Below is a small trained network, with its code and all its weights. Each question gives an input and a class and asks what happens when units are switched off, that is, made to give their printed mean instead of their output.

import numpy as np


def w(rows, s, z=0):
    codes = np.array(rows[::2]) - 128.0
    scale = np.full(codes.shape[1], s)
    scale[-1] = z or s
    return codes * scale


def f(y):
    return y / 2 * (1 + np.tanh(0.7978845608 * (y + 0.044715 * y**3)))


def log_softmax(a):
    a = a - a.max(-1, keepdims=True)
    return a - np.log(np.exp(a).sum(-1, keepdims=True))


def net(x, mask):
    res = np.array(x, float).reshape(1, 8) / 4 @ E
    y = f(res @ A[0][:, :-1].T + A[0][:, -1])
    res = res + np.where(mask, y, B[0][:, -1]) @ B[0][:, :-1]
    return log_softmax(res[-1] @ U[:, :-1].T + U[:, -1])


A, B = {}, {}
E = w([
[145,131,134,171],'x0',
[149,147,234,75],'x1',
[140,160,173,188],'x2',
[21,103,140,193],'x3',
[121,170,157,254],'x4',
[117,177,70,81],'x5',
[155,177,112,49],'x6',
[148,197,166,98],'x7',
],0.0084)
A[0] = w([
[225,76,173,121,218],'neuron 1',
[126,100,182,102,219],'neuron 2',
[111,83,147,153,97],'neuron 3',
[144,102,147,113,139],'neuron 4',
[88,57,164,144,130],'neuron 5',
[77,149,105,131,132],'neuron 6',
[147,208,114,98,149],'neuron 7',
[141,135,83,111,110],'neuron 8',
[32,164,98,87,54],'neuron 9',
[111,113,84,69,140],'neuron 10',
[107,172,96,92,96],'neuron 11',
[126,178,116,127,50],'neuron 12',
[109,76,141,155,86],'neuron 13',
[128,121,166,135,164],'neuron 14',
[105,160,144,146,140],'neuron 15',
[149,138,133,130,205],'neuron 16',
[106,62,164,74,254],'neuron 17',
[254,69,114,84,211],'neuron 18',
[113,137,117,134,192],'neuron 19',
[140,80,118,141,143],'neuron 20',
[85,112,160,128,100],'neuron 21',
[118,129,80,143,140],'neuron 22',
[118,48,114,122,136],'neuron 23',
[98,128,105,113,101],'neuron 24',
[102,152,151,128,132],'neuron 25',
[104,119,149,98,205],'neuron 26',
[140,65,165,175,60],'neuron 27',
[169,142,90,89,121],'neuron 28',
[106,142,113,145,155],'neuron 29',
[154,139,98,171,137],'neuron 30',
[219,58,59,120,118],'neuron 31',
[150,105,89,143,173],'neuron 32',
[69,196,84,60,92],'neuron 33',
[112,142,133,116,89],'neuron 34',
],0.014,0.0052)
B[0] = w([
[39,240,193,221,215],'neuron 1',
[101,209,245,107,197],'neuron 2',
[141,83,139,76,169],'neuron 3',
[156,153,139,147,146],'neuron 4',
[92,80,189,47,206],'neuron 5',
[100,98,208,110,159],'neuron 6',
[38,60,198,126,201],'neuron 7',
[111,117,110,116,157],'neuron 8',
[123,75,160,91,170],'neuron 9',
[133,146,90,60,202],'neuron 10',
[103,59,61,105,167],'neuron 11',
[173,65,106,152,132],'neuron 12',
[120,76,160,82,172],'neuron 13',
[142,164,154,95,159],'neuron 14',
[129,120,150,84,155],'neuron 15',
[67,163,165,134,159],'neuron 16',
[128,249,194,128,236],'neuron 17',
[24,224,109,142,255],'neuron 18',
[61,153,185,105,156],'neuron 19',
[74,124,130,101,157],'neuron 20',
[164,125,169,89,158],'neuron 21',
[107,118,200,115,160],'neuron 22',
[161,149,130,97,183],'neuron 23',
[158,95,136,101,139],'neuron 24',
[136,127,152,84,145],'neuron 25',
[112,184,174,83,177],'neuron 26',
[153,35,58,82,183],'neuron 27',
[79,116,113,173,191],'neuron 28',
[115,132,185,104,154],'neuron 29',
[146,163,168,131,162],'neuron 30',
[100,188,86,29,201],'neuron 31',
[64,152,176,73,163],'neuron 32',
[57,33,51,46,207],'neuron 33',
[155,112,114,129,125],'neuron 34',
],0.013,0.0095)
U = w([
[134,135,164,123,247],'0',
[123,24,101,138,53],'1',
[118,153,68,55,211],'2',
[199,91,1,132,4],'3',
[238,119,88,120,42],'4',
[149,62,126,52,96],'5',
],0.0093,0.0028)

Each question gives the input, the list of numbers given to net, and the class t.
The units are the neurons (one row each of A and B). Each row of codes is followed by its name. A weight is (code - 128) times the scale printed after its matrix; where a second scale follows, it is the last column's (A, B and U).
mask holds one flag per neuron, in row order. A switched-off neuron (its flag False) gives its mean, the last column of its row in B, instead of its output. The means were averaged over made-up inputs and are rounded, as every weight is.
A unit's drop is (log p(t) with every unit on - log p(t) with that unit switched off) / (log p(t) with every unit on - log p(t) with every unit switched off).
The circuit of an input: a set's keep is (log p(t) with only the set's units on - log p(t) with every unit switched off) / (log p(t) with every unit on - log p(t) with every unit switched off). Starting from the 12 units with the biggest drops (on a tie, the unit counted first), units are removed one at a time, each time the one whose removal leaves the highest keep (on an exact tie, the one counted first), for as long as the keep stays at least 0.8.
units of the circuit, in order: the units of the circuit, biggest drop first
unit that matters most: the unit with the biggest drop
top k neurons: the k neurons with the biggest drops, biggest first
drop of u: that unit's drop, to one decimal
input [-3,-8,-8,-1,7,4,-7,2], class 0: units of the circuit, in order	(neuron 33; neuron 22)
input [4,-1,-6,-1,4,8,-3,0], class 5: top 3 neurons	(neuron 18; neuron 1; neuron 17)
input [0,6,1,-8,2,7,0,3], class 0: units of the circuit, in order	(neuron 7)
input [-2,3,5,8,2,-5,4,-1], class 5: units of the circuit, in order	(neuron 1; neuron 18)
input [-6,8,-4,5,-3,-2,1,-3], class 0: units of the circuit, in order	(neuron 17; neuron 2)
input [4,-5,4,5,-8,3,-1,-5], class 5: units of the circuit, in order	(neuron 18; neuron 1)
input [-2,-4,-8,7,-3,-2,0,7], class 5: units of the circuit, in order	(neuron 18; neuron 9)
input [2,0,2,4,-8,-7,4,-3], class 0: units of the circuit, in order	(neuron 33; neuron 17)
input [2,-1,-7,-4,-1,-6,0,8], class 0: top 2 neurons	(neuron 1; neuron 33)
input [-6,2,7,-1,2,8,5,-2], class 5: top 2 neurons	(neuron 1; neuron 18)
input [-4,3,-6,7,5,1,8,6], class 5: drop of neuron 15	0.0
input [3,3,3,-8,-4,-6,7,3], class 0: drop of neuron 1	0.4
input [-8,7,0,5,5,8,-7,-7], class 5: drop of neuron 1	0.2
input [2,-7,-1,7,3,-1,2,-2], class 5: drop of neuron 18	0.1
input [1,6,-1,-8,-5,-1,-5,2], class 0: unit that matters most	neuron 1
